In the rows, zero is written as 128.
Each row of numbers belongs to one of the things below and depends on some of the facts about them. Some rows are named. Which thing is each other row?

Some facts about the things:
betral {Λ=a, Σ=117, γ=stistir, κ=350}
bidrokik {Λ=i, Σ=368, γ=dusto, κ=3}
bipleklom {Λ=f, Σ=117, γ=nidror, κ=3}
bisto {Λ=i, Σ=368, γ=kesal, κ=3}
bogan {μ=sutul, Λ=d, Σ=368, γ=stebres, κ=350}
bonaples {Λ=b, Σ=368, γ=plodos, κ=3}
boplam {Λ=b, Σ=368, γ=truski, κ=350}
botek {μ=doka, γ=tugris}
boval {μ=bripal, Λ=e, Σ=368, γ=bipleklom, κ=350}
bovom {Λ=h, Σ=368, γ=toflafluk, κ=3}
bradruplik {Λ=d, Σ=368, γ=trupok, κ=3}
bretrar {μ=doka, Λ=c, Σ=368, κ=3}
bretrito {γ=skozem}
brineklu {μ=destar, restek, Σ=368, γ=bonaples, κ=3}
bripal {Λ=c, Σ=117, κ=3}
brofo {Λ=f, Σ=368, γ=klodrok, κ=350}
brogrir {Λ=c, Σ=117, κ=350}
brokla {Λ=e, Σ=368, γ=klusketro, κ=3}
broplun {γ=kloton}
brugras {Λ=a, Σ=368, γ=bogan, κ=350}
buvel {μ=fafum, gatin, Σ=368, κ=350}
deni {μ=trotre, kuplar, bosar, Λ=e, Σ=117, γ=ridon, κ=3}
destar {Λ=f, Σ=368, γ=stirim, κ=350}
dogas {Λ=i, Σ=368, κ=350}
dogro {Λ=a, Σ=368, γ=flilen, κ=3}
doka {Λ=h, Σ=368, γ=peskin, κ=3}
drafu {Σ=368, γ=funim, κ=350}
dravo {Λ=b, Σ=117, κ=3}
drebo {μ=skubror, gevuk, bretrito, trigoskur, gifin, dogas, konas, Σ=368, γ=bripal, κ=3}
dreguston {Λ=i, Σ=117, κ=350}
drikor {Λ=f, Σ=117, γ=ferel, κ=3}
dritos {Λ=h, Σ=368, γ=foze, κ=3}
drogrul {Λ=a, Σ=117, γ=boval, κ=3}
dumem {μ=mubu, trimo, zubistor}
dusto {μ=rikivik, mupim, feka, destar, gatin, flilen, Λ=f, Σ=368, γ=niskin, κ=3}
fafum {Λ=h, Σ=117, κ=350}
fedru {Λ=g, Σ=368, γ=tristik, κ=3}
feka {Λ=b, Σ=117, γ=zubistor, κ=3}
ferel {μ=boplam, Λ=a, Σ=117, κ=3}
flari {Σ=117, γ=klemu, κ=350}
fletom {μ=plodos, gidruklol, groklin, restek, redemuk, γ=grebril}
flilen {Λ=d, Σ=368, γ=todron, κ=3}
floflo {Λ=a, Σ=368, γ=dogas, κ=350}
flotru {γ=betral}
foze {γ=broplun}
funim {γ=rikivik}
gatin {Λ=e, Σ=368, γ=gragek, κ=350}
gevuk {Λ=c, Σ=117, γ=drikor, κ=3}
gifin {Λ=b, Σ=368, κ=3}
gitros {Σ=368, κ=350}
goplesul {γ=mubo}
gragek {γ=dritos}
grebril {μ=klemu, Λ=f, Σ=368, γ=vaflar, κ=3}
grefor {μ=mubu, nuplu}
grigrek {Λ=g, Σ=368, γ=klunu, κ=350}
grinos {Λ=c, Σ=117, κ=350}
grister {Σ=117, γ=bisto, κ=3}
groflan {μ=trigoskur, goplesul, fadapu, plubral, kofem, Λ=i, Σ=117, κ=350}
groflekos {μ=trufe, doka, nogra, Λ=a, Σ=117, κ=3}
grokiska {μ=reto, gevuk, pludro, brogrir, brugras, Σ=368, γ=mene, κ=350}
groklin {Λ=b, Σ=368, γ=gevuk, κ=3}
gubre {μ=gidruklol, dravo, drogrul, sutul, Λ=h, Σ=368, γ=sikul, κ=350}
kefli {μ=masem, Σ=368, γ=taklun, κ=350}
kesal {Λ=g, Σ=117, γ=neskete, κ=3}
klemu {Σ=117, γ=grister, κ=350}
klobik {Λ=i, Σ=368, γ=drogrul, κ=3}
klodrok {Σ=368, γ=brineklu, κ=3}
kloton {Λ=a, Σ=117, γ=dravo, κ=350}
kluklaves {Λ=c, Σ=368, γ=skubror, κ=3}
klunu {Λ=a, Σ=368, γ=bosar, κ=3}
klusketro {μ=todron, Σ=368, γ=vadri, κ=3}
koben {Λ=d, Σ=368, γ=plubral, κ=3}
kofem {Λ=f, Σ=368, γ=drebo, κ=3}
konas {Λ=b, Σ=117, γ=grigrek, κ=350}
kuplar {Λ=a, Σ=368, γ=nuzum, κ=350}
kuzu {Λ=c, Σ=117, κ=350}
leplan {Σ=368, γ=drafu, κ=350}
loso {μ=mopipos, nogra, voduk, Λ=f, Σ=117, γ=mopipos, κ=350}
lozasel {Λ=f, Σ=368, γ=riplus, κ=350}
magril {μ=bisto, plostul, sutrer, nogra, goplesul, nidror, voduk, funim}
masem {Σ=368, κ=3}
megrok {Σ=368, γ=bovom, κ=350}
mene {μ=gevuk, bripal, restek, Σ=368, γ=taren, κ=350}
mopipos {Λ=e, Σ=117, γ=brugras, κ=350}
mubo {μ=skasan, kloton, trotre, konas, kofem, Λ=c, Σ=117, γ=gitros, κ=350}
mubu {Λ=i, Σ=368, γ=groflekos, κ=350}
mupim {Λ=b, Σ=368, γ=destar, κ=3}
neskete {μ=lozasel, dogro, Σ=117, γ=pludro, κ=3}
nestis {Σ=368, γ=gubre, κ=350}
nidror {Λ=h, Σ=117, γ=gifin, κ=3}
niskin {Λ=g, Σ=368, κ=3}
nogra {Λ=i, Σ=368, γ=revaski, κ=3}
nugram {Σ=368, γ=flari, κ=3}
nupen {μ=ruston, siskas, rilil, Σ=368, γ=botek, κ=3}
nuplu {Λ=c, Σ=368, γ=boplam, κ=350}
nuzum {μ=trufe, floflo, leplan, grister, brugras, lemis, poklum, riplus, γ=goplesul}
peskin {Λ=f, Σ=368, γ=feka, κ=350}
pestom {μ=groklin, lemis, Λ=c, Σ=368, γ=viflun, κ=350}
plafledre {μ=gragek, skasan, sutul, Σ=368, γ=fedru, κ=3}
plebak {μ=taren, lozasel, Λ=c, Σ=368, γ=sutul, κ=350}
pletrelak {Λ=c, Σ=368, γ=mupim, κ=3}
plodos {Λ=h, Σ=368, κ=3}
plostul {Λ=i, Σ=368, γ=kefli, κ=350}
plubral {Σ=368, γ=gatin, κ=350}
pludro {Λ=b, Σ=368, γ=megrok, κ=3}
plufam {μ=skasan, skadron, brofo, Λ=h, Σ=368, γ=tropin, κ=3}
poklum {Λ=e, Σ=368, γ=reto, κ=3}
redemuk {Λ=f, Σ=368, γ=deni, κ=350}
restek {Λ=g, Σ=368, γ=klobik, κ=3}
reto {Σ=368, κ=3}
revaski {μ=feka, nidror, Λ=h, Σ=368, γ=skadron, κ=3}
revur {Σ=117, γ=kuzu, κ=3}
ridon {Λ=d, Σ=368, γ=floflo, κ=350}
rikivik {γ=konas}
rilil {γ=grokiska}
riplus {Λ=d, Σ=117, γ=groflan, κ=3}
ronok {Λ=e, Σ=368, γ=stedren, κ=3}
ruston {γ=zaste}
sakubri {Λ=g, Σ=117, γ=stobon, κ=3}
setrazun {Λ=g, Σ=368, γ=dogro, κ=3}
sikul {μ=nestis, trimo, bretrito, trigoskur, Λ=b, Σ=368, γ=tedo, κ=350}
siskas {γ=leplan}
skadron {Λ=d, Σ=368, γ=lemis, κ=3}
skasan {Λ=i, Σ=368, γ=sakubri, κ=3}
skinun {μ=stebres, Λ=g, Σ=368, γ=nuplu, κ=3}
skirin {Σ=368, γ=brokla, κ=3}
skozem {γ=grinos}
skubror {Λ=e, Σ=368, γ=plufam, κ=3}
skune {μ=foze, Λ=d, Σ=368, γ=sutrer, κ=3}
soskur {μ=bovom, dogas}
stebres {Λ=c, Σ=368, κ=350}
stedren {Λ=d, Σ=117, γ=groklin, κ=3}
stirim {μ=revur, brogrir, todron, skozem, grinos, Σ=117, κ=350}
stistir {Σ=368, γ=trekan, κ=3}
stobon {μ=drafu, klemu, Λ=a, Σ=368, γ=brofo, κ=3}
stokos {Σ=117, γ=bretrito, κ=3}
sutrer {Λ=g, Σ=368, γ=kuplar, κ=350}
sutul {Λ=e, Σ=117, γ=trikli, κ=3}
taklun {Σ=368, γ=poklum, κ=3}
taplun {μ=tropin, lozasel, skozem, Λ=d, Σ=368, γ=dreguston, κ=3}
tedo {Λ=g, Σ=368, γ=buvel, κ=350}
todron {Λ=h, Σ=368, γ=pletrelak, κ=3}
toflafluk {μ=trigoskur, Σ=117, κ=3}
tredrakle {Λ=d, Σ=368, κ=350}
trigoskur {γ=brogrir}
trikli {Λ=d, Σ=117, κ=3}
trimo {Λ=b, Σ=117, γ=trupotan, κ=350}
tristik {Λ=h, Σ=117, γ=ronok, κ=350}
tropin {γ=zogroske}
trotre {Λ=e, Σ=117, γ=trimo, κ=3}
trufe {Λ=h, Σ=368, γ=bretrar, κ=3}
trupok {Σ=368, κ=3}
trupotan {μ=klobik, pletrelak, klunu, goplesul, Λ=f, Σ=117, γ=skune, κ=350}
truski {μ=gevuk, pludro, boplam, grigrek, groklin, lozasel, nidror, Λ=a, Σ=368, κ=350}
tugris {Λ=f, Σ=368, γ=flotru, κ=3}
vadri {μ=sakubri, Λ=i, Σ=368, γ=setrazun, κ=350}
vaflar {Λ=b, Σ=368, γ=masem, κ=3}
viflun {μ=reto, plostul, kluklaves, Λ=h, Σ=368, κ=350}
zaste {μ=skirin, brokla, fadapu, γ=rilil}
zogroske {μ=plodos, klemu, γ=bidrokik}
zubistor {Λ=a, Σ=368, γ=bradruplik, κ=3}

Known rows:
[126 125 159 139 127 123 128 118 138  98 171 134 139 186 130 127 108 117
 117 131 125 121 126 109 113 119 139 117 141 150 142 126 119 131 126  94
 141 110 127 139 126 105]: drogrul
[119 121 160 130 122 120 120 117 126  86 195 138 140 190 132 122 107 115
 110 135 128 122 135 104 108 117 144 126 147 149 145 149 127 134 148  89
 138 124 128 139 137  80]: trotre
[132 129 153 148 130 124 130 118 143  96 178 137 141 176 131 123 112 123
 122 127 133 115 121 109 114 121 138 111 147 156 147 127 122 117 127  92
 144 112 127 131 122 114]: nidror
[135 119 137 140 141 128 123 118 126  92 135 137 129 160 124 128 126 115
 130 128 152 121 133 119 108 127 133  99 137 133 146 156 130 106 136  93
 139 126 123 125 123 128]: dritos
[131 116 146 128 143 131 124 119 130 121 110 126 118 183 119 137 123 106
 122 131 136 126 131 130 112 125 131 103 129 118 138 124 106 141 104 117
 133 110 129 142 120 144]: taklun
[121 119 180 156 123 130 126 118 139 101 159 135 130 172 135 118 120 125
 127 120 151 105 131 122 124 120 138 109 176 146 164 135 124 123 142 116
 143 108 128 132 116 110]: ferel
[130 113 157 136 140 134 123 120 132 124 105 127 114 176 123 132 128 110
 127 126 149 119 133 135 117 126 130 102 146 114 150 128 107 136 115 128
 134 111 129 140 113 147]: brineklu
[123 130 126 131 122 123 100 105 131 137 142 136 132  94 118  97 132 132
 134 132 138 114 108 119 127 132 136 128 129 132 149 127 130  95 116 141
 140 174 148 123 126 163]: destar
[182 123 151 114 122 125 139 118 109 143 119 122 152 105 113 117 115 113
 126 145 101 127 120 122 118 125 134 153  99 134 148 103 130 165  69 131
 128  90 133 168 118 145]: siskas
[118 115 185 144 126 124 134 118 133  97 142 133 130 183 134 128 110 112
 128 127 137 120 135 121 122 120 140 106 150 137 151 134 127 134 135 103
 142 107 118 138 121  82]: groflekos
[148 127 123 140 143 128 121 118 127  96 160 142 131 167 120 124 128 117
 126 126 151 119 124 111 103 127 133 102 136 144 150 160 122  93 129  92
 140 135 131 122 127 136]: flilen
[184 125 151 117 121 126 138 118 110 144 125 122 152 101 112 117 117 116
 125 142 104 123 119 123 118 125 134 154 108 137 152 105 128 161  70 133
 129  92 136 167 116 153]: rilil
[142 127 121 142 141 130 118 118 132  96 164 138 134 158 123 122 130 124
 123 127 153 114 126 114 105 126 132 104 146 146 150 156 123  99 137  96
 139 130 132 122 125 153]: pletrelak
[105 123 175 133 106 117 112 105 136 133 141 132 135 115 130  98 112 125
 133 137 119 117 113 119 138 125 144 136 129 133 146 108 134 130 121 140
 143 155 138 138 125 105]: betral
[142 127 122 145 142 130 117 118 132  97 161 139 133 157 123 122 131 125
 124 125 154 113 126 114 106 126 133 104 151 146 152 154 123  97 134  98
 140 129 133 122 122 159]: bovom
[115 122 132 116 121 118 102 105 122 132 127 131 133 107 120 105 121 117
 130 143 124 129 116 119 123 131 139 133 104 120 133 126 135 118 114 130
 137 172 139 132 133 135]: brugras
[113 114 154 124 122 119 111 106 119 131  97 133 126  97 122 104 124 112
 146 137 138 129 121 127 132 133 139 117 107 112 142 132 148 110 125 132
 140 169 128 127 129 112]: viflun
[ 97 112 155 120 119 120 101 104 118 126 110 130 128  96 126 102 126 118
 136 141 136 124 129 130 132 130 141 128 122 110 141 136 148 125 138 139
 136 165 133 133 130 119]: sikul
[ 90 121 169 134 111 113 115 103 140 111 135 127 148  94 137 101 111 129
 136 142 118 123 118 117 140 126 145 130 119 137 131 110 158 130 138 117
 145 150 125 132 124 103]: dreguston
[114 115 136 138 145 126 124 116 135  79 123 127 139 145 132 133 124 118
 128 137 146 126 138 123 111 126 133  97 128 134 129 144 145 121 144  81
 139 114 113 127 120 140]: fedru

Which thing is each row?
No name comes twice in this set of rows, the named rows included.
[105 124 186 144 108 126 111 107 145 163 125 126 123 117 128  97 120 133
 134 127 127 103 108 134 148 126 139 137 157 127 161  87 113 138 102 175
 141 144 149 142 110 140] -> stirim
[135 125 124 137 140 130 114 117 131  99 163 137 132 166 123 125 129 120
 118 129 150 116 129 115 105 125 133 110 147 142 148 151 121 109 132 103
 136 128 134 127 124 153] -> klunu
[107 118 186 133 109 116 122 105 131 135 110 131 131 116 129 102 108 114
 146 136 119 125 115 121 142 129 144 126 114 122 144 107 141 129 116 135
 145 153 127 137 124  79] -> loso
[186 125 163 123 121 129 136 118 112 139 128 125 151  95 116 112 126 121
 127 138 110 117 119 127 119 124 132 153 121 142 159 111 128 157  69 141
 130 101 139 164 115 161] -> foze
[139 113 152 136 141 127 131 119 116  94 118 139 121 168 124 129 123 102
 138 127 154 129 136 121 110 128 135  91 125 123 149 163 135 107 136  94
 140 129 116 125 128  97] -> taplun
[135 122 133 128 144 132 120 118 135 122 127 127 122 182 119 135 123 112
 116 131 134 124 126 125 107 124 130 110 131 127 137 120 101 136 101 115
 133 112 135 142 121 161] -> reto
[119 114 141 130 139 128 116 118 123  89 142 133 131 163 128 128 126 112
 120 134 148 123 141 121 107 123 136 109 140 128 142 155 132 124 147  97
 135 121 122 132 128 128] -> vaflar
[102 124 163 119 101 112 103 104 123 122 173 135 142 124 129  98 107 122
 121 143 113 123 120 108 128 123 149 151 127 138 142 126 138 132 136 129
 139 167 140 138 140  84] -> mopipos
[127 110 155 137 139 129 123 118 121  96 120 134 122 164 126 128 127 108
 131 128 155 122 141 127 113 125 134  98 141 121 148 154 131 119 141 105
 136 121 120 129 124 115] -> stobon
[ 96 119 138 129 125 118 106 103 133 114 109 126 139  79 128 104 127 128
 138 143 132 124 122 126 132 131 138 122 111 123 129 124 156 118 134 122
 140 158 127 126 124 148] -> tedo
[117 119 142 120 122 118 112 105 121 132 106 133 127 105 120 105 122 113
 142 139 131 130 117 124 129 133 138 122  97 114 137 125 140 113 115 130
 139 170 132 129 129 120] -> peskin
[137 118 140 136 143 127 126 118 125  98 131 136 126 167 122 131 123 109
 132 129 148 125 131 120 108 127 133  98 127 129 143 151 127 110 129  95
 138 123 122 128 124 122] -> tugris
[135 123 128 134 141 129 117 118 128  99 156 136 132 166 124 127 126 118
 119 131 147 120 130 116 105 124 133 109 140 136 143 154 121 113 132 100
 136 127 131 129 127 145] -> dogro

The same things again, as new rows of numbers:
Named rows:
[103 126  87 145 156  97 120 119 187 139 118  64 126 157  92 141 130 149
 121 139 136 113 150 136 160 147 125  79 138 111]: tugris
[148 125  37 110 125 118 143 127 142 112 158  88 136 200 119  86 126 135
 188  88 149 111 120  98  94 101 168  80  95  73]: stebres
[132 135  56 125 149 141 136 153 131 124 179 106 170 189 129  86 122 122
 145 113 149  96 127  99  90 148 165  76 118  68]: gragek
[114 115  47 119 140 118 134 152 132 100 175 109 172 175 132  84 122 105
 160 122 126 112 121 114  91 155 162 109 118  63]: magril
[119 106  78 173 144  90 129 119 188 134 124  91 167 182 100 140 161 138
 123 142 146 108 183 135 163 155 123  93 138 106]: stedren
[133 143  53 119 142 135 137 154 133 120 178  99 175 180 119  83 125 116
 138 113 148  83 132 119  90 141 163  91 122  67]: goplesul
[137 141  75 133 149 135 138 128 134 118 153  91 166 203 127 112 123 125
 156 110 140 108 121 117 102 126 168  85 129  75]: leplan
[123 143  73 137 153 112 139 152 131 128 166  81 169 206 128 119 126 107
 136 131 149  98 128 135  90 128 140  74 140  82]: konas
[116  98  51 109 126  93 133 106 197  98 119  59 111 153 128 127 149 152
 156  85 149 105 128 100 143 106 150 100 105  90]: skasan
[132 139  60 121 144 138 136 153 132 119 178 105 172 188 131  87 123 120
 137 105 146  92 126 106  90 147 166  82 119  64]: klobrulur
[130 107  73 165 143  89 132 102 192 144 124 112 169 165  85 142 148 153
 129 131 133 125 182 136 165 154 145 101 117 104]: ronok
[115 100  88 175 144  95 126 112 181 134 123  91 170 185 109 142 152 146
 120 137 145 111 181 138 163 154 122  89 139 101]: trikli
[118 104  38 108 131  91 139 108 200  99 119  60 111 153 111 128 149 151
 172  87 150 103 138  95 128 104 133  95 107  96]: bisto
[136 127  74 136 144 121 141 145 131 121 164  84 170 207 133 110 126 112
 143 105 146 106 126 129  95 128 156  74 135  73]: fafum
[121 100  66 142 131 105 135 111 192 103 119  70 135 181 126 141 159 142
 132  99 153 101 174 114 155 142 120  97 135  95]: grister
[118 129  74 165 151 108 126 107 188 136 124  94 166 167  89 141 158 146
 126 150 134 109 181 134 161 155 130 104 135 108]: bradruplik
[152 149  59 167 129 131 142 115 130 137 176 119 177 207  92 127 135 121
 154 144 131 112 167 130 142 148 169 113 109  80]: kuplar
[107 139  92 177 155 132 111 111 178 104 119  65 154 166 119 145 170 131
 122 151 127  93 165 132 162 153 138 122 141 103]: restek
[119 102  39 109 132  92 141 111 200  99 120  58 112 152 104 126 150 150
 170  88 150 100 141  98 123 104 134 100 107 101]: bidrokik
[141 152  66 125 152 125 140 130 138 118 164  75 173 199 102 100 122 118
 158 118 147  94 131 128  93 109 169  99 130  82]: megrok

Name these rows:
No name comes twice in this set of rows, the named rows included.
[109 139  92 175 156 136 115 103 178 104 120  66 155 171 114 144 157 133
 119 151 132  94 169 126 161 154 129 119 141 104] -> fedru
[113 105  60 119 140 127 129 155 132 103 175  96 169 179 140  81 124 107
 149 118 105 123 120 113  95 154 169 110 118  63] -> fletom
[109 105  45 120 138  80 135 113 197  95 120  66 128 156 100 135 148 115
 154 141 116 122 158 124 159 144 126 129 128  92] -> brineklu
[110 150  84 174 155 129 122 110 190 106 119  62 167 165  91 141 153 125
 123 154 139  85 178 136 153 146 124 127 139 110] -> niskin
[106 105  69 167 154  82 127 107 188 114 121  98 164 158  90 139 134 124
 134 154  95 132 172 134 164 154 127 124 137 100] -> skune
[115 122  89 174 153 113 123 103 187 132 122  96 165 167  94 144 145 150
 123 148 130 111 178 134 169 155 135 103 136 105] -> skadron
[143  97  39 110  96  71 142 139 152  98 168  76 160 197 128  82 121 107
 188  87 147 122 123 126  92 105 160 113 112  67] -> mubo
[120 104  60 135 131  91 133 120 194 107 120  63 139 176 118 141 167 133
 129 107 148  94 176 128 148 142 121 104 139  98] -> nidror
[102 112  79 145 160  80 124 139 185 141 120  66 134 166 104 142 141 140
 122 129 150 109 170 139 158 151 121  73 141 112] -> bipleklom
[116  96  50 111 128  96 137 105 196  96 120  58 112 154 126 124 140 152
 166  85 152 108 129  95 140 108 145  99 108  92] -> klobik
[135  98  49 110 107  96 136 100 199  97 119  60 116 160 125 127 160 152
 164  89 151 105 144  96 157 116 160 116  97  89] -> kluklaves

Now the same things, written a new way:
Named rows:
[118  78  84 112 110 118 154 108 138 132 139 132 149 123]: groflan
[127 134 112 139 138 130 162 156 144 121 144 131 175 124]: floflo
[142 116 179 113 108 147 157 133 137 129 133 138 107 128]: sutrer
[140 114 175 115 104 148 153 130 137 129 136 141 109 124]: tedo
[141 138 110 132 101 131 108 120 117 132 118 135  86 131]: bipleklom
[149 122 140 128 141 125 125 123 128 125 134 121 112 115]: rikivik
[146 117 140 128 141 124 126 128 126 123 136 121 107 116]: fadapu
[113 136 133 135 143 124 116 115 119 133 135 124 170 156]: taplun
[109 133 142 107 127 122 112 109 120 132 122 120 141 147]: plafledre
[121 125 131 123 119 129 157 149 141 124 136 131 146 110]: dogas
[130  90 132 110 140 123 116  87 129 129 140 120 129 123]: nuzum
[112 136 119 135 142 127 111 111 122 130 137 127 171 152]: skune
[107  79 163 120 127 131 146 113 135 135 130 132 142 126]: boval
[127 135 165  86 110 136 115  90 120 133 130 128 118 156]: skinun
[123 178 116 115 123 122 120 145 126 123 126 120 136 132]: bisto
[134  91 144 108 145 120 122  90 127 130 135 117 130 129]: zaste
[150 119 149 125 150 124 129 125 128 125 127 118 107 121]: ruston
[129 169 129 153 147 130 119 149 122 127 127 127 150 146]: koben
[123 168 133 107 106 128 113 136 123 126 122 124 113 125]: vaflar
[139  94 113 129 138 134 150 106 137 113 100 143 128 119]: klemu

Name these rows:
No name comes twice in this set of rows, the named rows included.
[124 178 115 109 134 123 120 150 129 125 121 119 125 137] -> nogra
[127  95 109  99 167 129 105  96 144 135 138 116  89 133] -> botek
[131 154 170 124 118 134 112 134 117 133 115 126  96 138] -> kofem
[108 134 137 108 125 123 110 107 121 132 124 122 140 144] -> klusketro
[108 166 109 114 151 127  98 154 136 134 110 117  82 129] -> doka
[124 109 166 136 133 135 152 148 136 131 121 132 120 120] -> gatin
[127  59 138 116 117 132 146  98 133 139 120 138 101 132] -> trupotan
[119 115  80 120 100 117 109  97 118 135 134 128 133 136] -> toflafluk
[106 132 138 111 115 121 113 110 119 135 133 122 145 141] -> drebo
[139 149  63 163 125 127 113 133 121 126 135 136 144 136] -> trikli
[106 131 128 111 117 124 108 102 120 130 130 125 150 138] -> brineklu
[130 102 197 129 123 138 154 143 132 137 119 133  99 124] -> lozasel
[123 163 134 134 117 132 109 138 121 128 126 129 122 127] -> poklum

